Rows, each with roughly how far along a hidden order it lies (0 to 10):
(in the rows, 128 means zero)
[145 105 139 126  97 126 110  92 121 164 130 108 146  97 155 113 141 126
 131 131 123 137 136 125 126 145 105 141 174 174 135 114 121 131 159 107
 159 125 113  81 122 124 146 143 127 131 150 170 115 105  94  86 137 132
 126 133 124 152 138 140 138 146  92 172 171 117 118 226 112 137 121 129
 131 208 149 105 100  72 126 179 152 112 126 133  99 121 110 107 102 173
 149 107 163 103] : 2
[134 130 157 139 131 116 102 172 104  97 170 135 127  95 128 124 158 111
 134 130 139 115 141 126 105 135 130 128  85 138 122 118 136  72 162 105
 174 120 138 122 128 119 134 100 146 134 130 135 127 137 133  92 135 112
 112 120  88 146 140 133 172 120 115 190 131 113 125  86 112 129 134 155
 157 115 133 106 124 152 114 139 115 120 112 112 152 127  95 119 139 136
  85 121 162 104] : 4
[133 134 112 128 124 120 127 116 126 134 134 120 129 127 128 128 138 125
 132 131 126 140 129 131 134 129 123 120 126 126 135 123 120 116 131 134
 140 133 121 140 130 135 125 127 137 129 121 132 117 134 115 117 132 126
 129 135 116 130 140 135 134 129 129 134 143 126 123 127 131 124 139 125
 122 137 135 130 131 121 124 113 134 137 122 119 144 124 131 130 123 125
 113 127 142 117] : 5
[134 143 135 131 126 127 125 118 137 154 131 129 127 125 139 105 121 132
 146 130 140 115 129 129 141 123 137 127 136 125 134 116 128 125 126 122
 120 130 128 143 126 138 144 122  98  99 141 128 125 125 135 120 128 118
 122 115 120 125 130 125 114 131 126 135 129 118 132 112 129 131 133 127
 107 124 134 122 122 149 120 140 128 136 130 112 131 131 133 134 129 123
 124 123 136 123] : 6
[140 127 123 124 111 133 115 133 122 126 119 119 113 131 114 145 130 130
  99 113 140 139 126 117 132 145 138 150 115 133 102 134 118 132 139 138
 119 127 142 128 137 116 123 136 132 148 130 119 127 132 128 129 128 142
 128 144 138 130 125 137 139 122 131  96 142 128 124 129 114 107 140 144
 133 132 130 123 133  82 130 131 136 121 122 132 135 128 105 125 125 120
 119 116 137 114] : 4
[135 156 168 150 114 115 123 219 136  98 117 140 126 172 114 116 144 118
 115 112 181  62 141 138 123 116 202 130  57 100 141 160  99  91  88 100
 166 132 141 230 178 107 144  90  52 146  97  96 101 145 164 178 136 218
 122 112 186 142 127 151 112  81 171 144 125 154  78 138 175  69 192 150
 153 110  88 113 136 176 100 158 184 123 120 158 149  64   1 134 189 150
  78 212  43 126] : 9
[135 121 101 110 104 138 122 120 142 155 117 153 132 135 107 153 102 112
 151 141 122 112 112 127 146 125 104 129 134 100 123  99 120 122 126 159
 124 174 109 108 126 125 144 125 143 122 127 118  94 115 112 137 130 123
 148 154 135 143 150 133 132 129 123 109 131 135 119 131 150 135 139 100
 117 150 104 168 111 116 154 135 158 115 122 120 122 119 109 129 115 127
 120 144 148 147] : 7
[131 135 162 119 127 138 106 111 133 112 114 159 123 120 122 129  91 142
  72 124 154  80 108 123 116 114 130 146 140 136 104 132 141 143 145  82
 107 114 156 104 109  99 124 126 111 115 170 129 147 126 141 117 138 153
 131 106 147 158 141 131 133  98 142 111 111 133 145 146  99 150 118 149
 140  94  92 116 115 161 147 163  91  97 134 128 101 134 107 116 127 117
 135 112 123 178] : 7
[151  91 101 100 132 134 133 167 137 104 114 160 135 138 129 133 132 129
 121 119 123 162 148 126 128 135 124 115 135 122 132 123 132 120  98 122
 131 143 129 127 129 129 107 106 140 114 112 124 114 119 105 142 114 121
 124 140 119 136 112 129 100 114  85 129 156 142 137 111 110 148 117 144
 127 152 125 127 127 128 130 144 103 138 112 121 124 115 109 135 131 132
 104 131 149 125] : 3
[138 125 126 134 127 126 112 136 130 115 130 131 131 128 121 133 127 122
 130 137 122 142 126 128 128 124 117 136 130 124 136 125 125 115 130 137
 133 123 121 122 121 126 119 136 125 121 137 131 133 124 135 120 126 137
 132 118 122 139 130 130 125 119 136 104 149 136 133 128 128 125 134 113
 131 147 141 120 125 127 125 130 111 125 129 109 122 129 102 129 135 135
 108 122 119 117] : 6
[ 91 227 148 198  95  98  89  31 105 170 186  72 118 103 109 112 115 131
 131 143 144  40  67 131 162 107 120 154 115 135 111 127 104 128 213 129
 139 102 116 164 129 128 175 181  85 139 183 147 153 172 156  45 179 135
 146 105 107 129 194 139 211 141 255 115  94 101 110 135 140  74 199 121
 104  85 115 140 136 119 124  91 173 105 159 124 169 153 132 105 103  79
 147 101  97 142] : 10
[131 116 157 149 131 111 102 184  99  74 180 146 127  93 120 131 162 117
 128 129 139 114 142 117  94 138 113 126  78 144 108 118 146  68 163  91
 189 113 135 120 140 113 131  95 153 152 125 148 114 143 139  95 135 109
 111 140  72 150 131 134 178 109  95 202 132 124 118  76 109 121 125 172
 163 107 130 104 124 147 122 153 108 118 105 111 156 126  91 112 145 146
  83 122 167 117] : 3
[131 149 118 124 133 120 117 152 134 112 126 139 119 139 121 119 128 130
 127 126 140 124 128 131 134 116 150 118 102 106 131 129 125 112 122 131
 121 131 138 167 125 135 125 121 108 116 125 109 137 144 138 127 127 130
 126 111 127 125 137 133 114 116 158 104 122 122 137  82 124 121 148 138
 115  95 111 130 136 157 121 109 123 139 130 115 147 130 113 138 137 102
 103 135 124 123] : 7
[124 160 149 131 140 127 119 162 128 119 124 125 118 132 133 109 142 119
 128 129 152 109 134 141 126 115 172 124  97 104 143 143 118 112 130 132
 122 123 143 170 122 128 131 121  73 122 128 103 141 130 142 133 132 155
 124  88 148 124 137 131 105 126 163 131 115 116 126 108 140 124 146 126
 139  96 117 114 136 173 104 113 148 136 133 131 139 127 112 136 137 111
 105 152 105 113] : 7
[131 113  65 112 136 127 150  94 130 111 144 140 129 120 105 168  97 144
 111 136  90 175 107 118 147 127  59 113 158 131 100 106 155 131 142 149
 112 134 119  81 109 138 100 137 194 121 140 146 137 147 107 103 131  57
 145 170  69 126 152 115 177 130 107 100 131 137 162  68  88 155 105 123
 106 114 143 165 135 111 165  80  62 137 120  89 148 162 217 124  89  77
 132  75 182 154] : 4
[ 92 154 102  72 106 124 210  80 127 243 143 141 131 117 128 170 118 167
  58  73 189  78 127 127 152 159 174  72  87 142  62 147 130 169  67  38
 133 189 163 246 163 136 163  61 138 174  58 141  84 184  72 139 152  59
 106 202 123  98 182 142 230 152  47 255  49  96  78  89  92 148 155 255
  87   1  66 227 134 112 191 118 235 172  83 205 237 106 255 120  53  29
 171 136 229 206] : 0
[188 166 146 112 130 123 126 182 104 156 145 138 125 116  97 138 109 140
  79 110 128 103 102 137 191 123 151 137  58  97 155 122 160 139 109 112
 113 126  85 182 120 116 155 100 115  78 112 142  99 121 122 127 165 132
 131 116  88 126 151 139 129 142 121 117 153 142 128  76 102 137 114 148
 141 157 147 155 109 151 121  96 125 168 136 101 133 114 140 145 139  66
 101  96 165 163] : 6
[155 162 178 149  71 125 161  95 159 255 136  99  80 124 119 140  72 123
 110 126 164  31  92 107 172 170 150 176 157 149  72  96 147 131 107  90
  93 139 176 138 172 120 181  78  43  88 198 138 105 107 215 137 141 100
 111 181 164 114 145  99 196 105  39 179 142 147  84 127 160  80 165 112
  72 185 222 167 116 124 145 199 124 110 106  62 150 120 180 147 172 105
 116 102 183 163] : 10
[127 131 132 135 134 122 136 131 122 111 128 119 128 126 130 127 130 136
 114 125 131 134 109 131 123 127 131 126 132 128 129 141 129 132 129 118
 123 114 133 134 128 126 116 128 128 134 125 136 141 136 129 123 133 132
 126 126 121 127 130 127 139 122 126 136 130 132 127 127 116 126 128 135
 134 125 141 120 135 131 124 116 114 132 127 129 130 129 132 125 126 124
 128 121 118 128] : 5
[ 45  97  93 224 117 108 113  51 158  98 102  70 111 148 159 104 167  72
 235 180 122 213 215 114  30 146  64 112 255 170 115 128  56  78 171  86
 151  97 183  65 125 124  53 183 173 200 206 103 199 175 152  60  24 139
 163 118 170 171 169 123 101  86 188 124 119  56 148 255 143  92 236 187
  81 122  69  83 188 113 126 139 112  73  96  98 124 149  77  71  73 226
  74 155  14  80] : 6
[144 128 114  58 102 116 138 216 178 137  83 144 105  84 132 168  81 128
  83 160 156 164 137 145 107 126 150  87 109 153  96 123 120  91  77 148
 176 125 139  76 156 143 138  79 145 154  51 149 132 152 166 138 101 113
 134 138 106 169 170 171 172 112  49 129 122 157 137 133 112 107 148 107
 124  86 139 113 117 113 155 169 130 141 112  99 148 136 110 138 141 162
 136 107 124 144] : 5
[139 104 126 123  98 124 112  97 124 155 130 114 143 108 143 117 133 135
 129 127 122 136 138 122 132 141 109 140 172 165 128 113 122 134 152 108
 149 128 114  91 135 128 143 139 128 128 144 162 109 114 104 100 133 125
 128 139 121 149 133 141 134 136  92 156 160 131 120 203 113 127 127 138
 126 193 142 117 107  77 132 174 137 115 124 132 111 120 106 115 110 159
 139 108 157 115] : 2
[117 126 120 133 148 131 147 151 133 106 125 142 120 153 105 146 115 132
 128 123 122 129 123 125 130 122 129 123 102 104 115 136 139 129 104 134
 112 129 135 147 136 129 117 119 133 129 107 111 128 139 150 162 118 121
 130 148 132 111 109 116 127 113 132  95 102 140 131  73 145 119 122 126
 126  87 112 152 146 153 138 106 113 133 128 125 140 131 144 137 149 108
 127 143 104 148] : 7
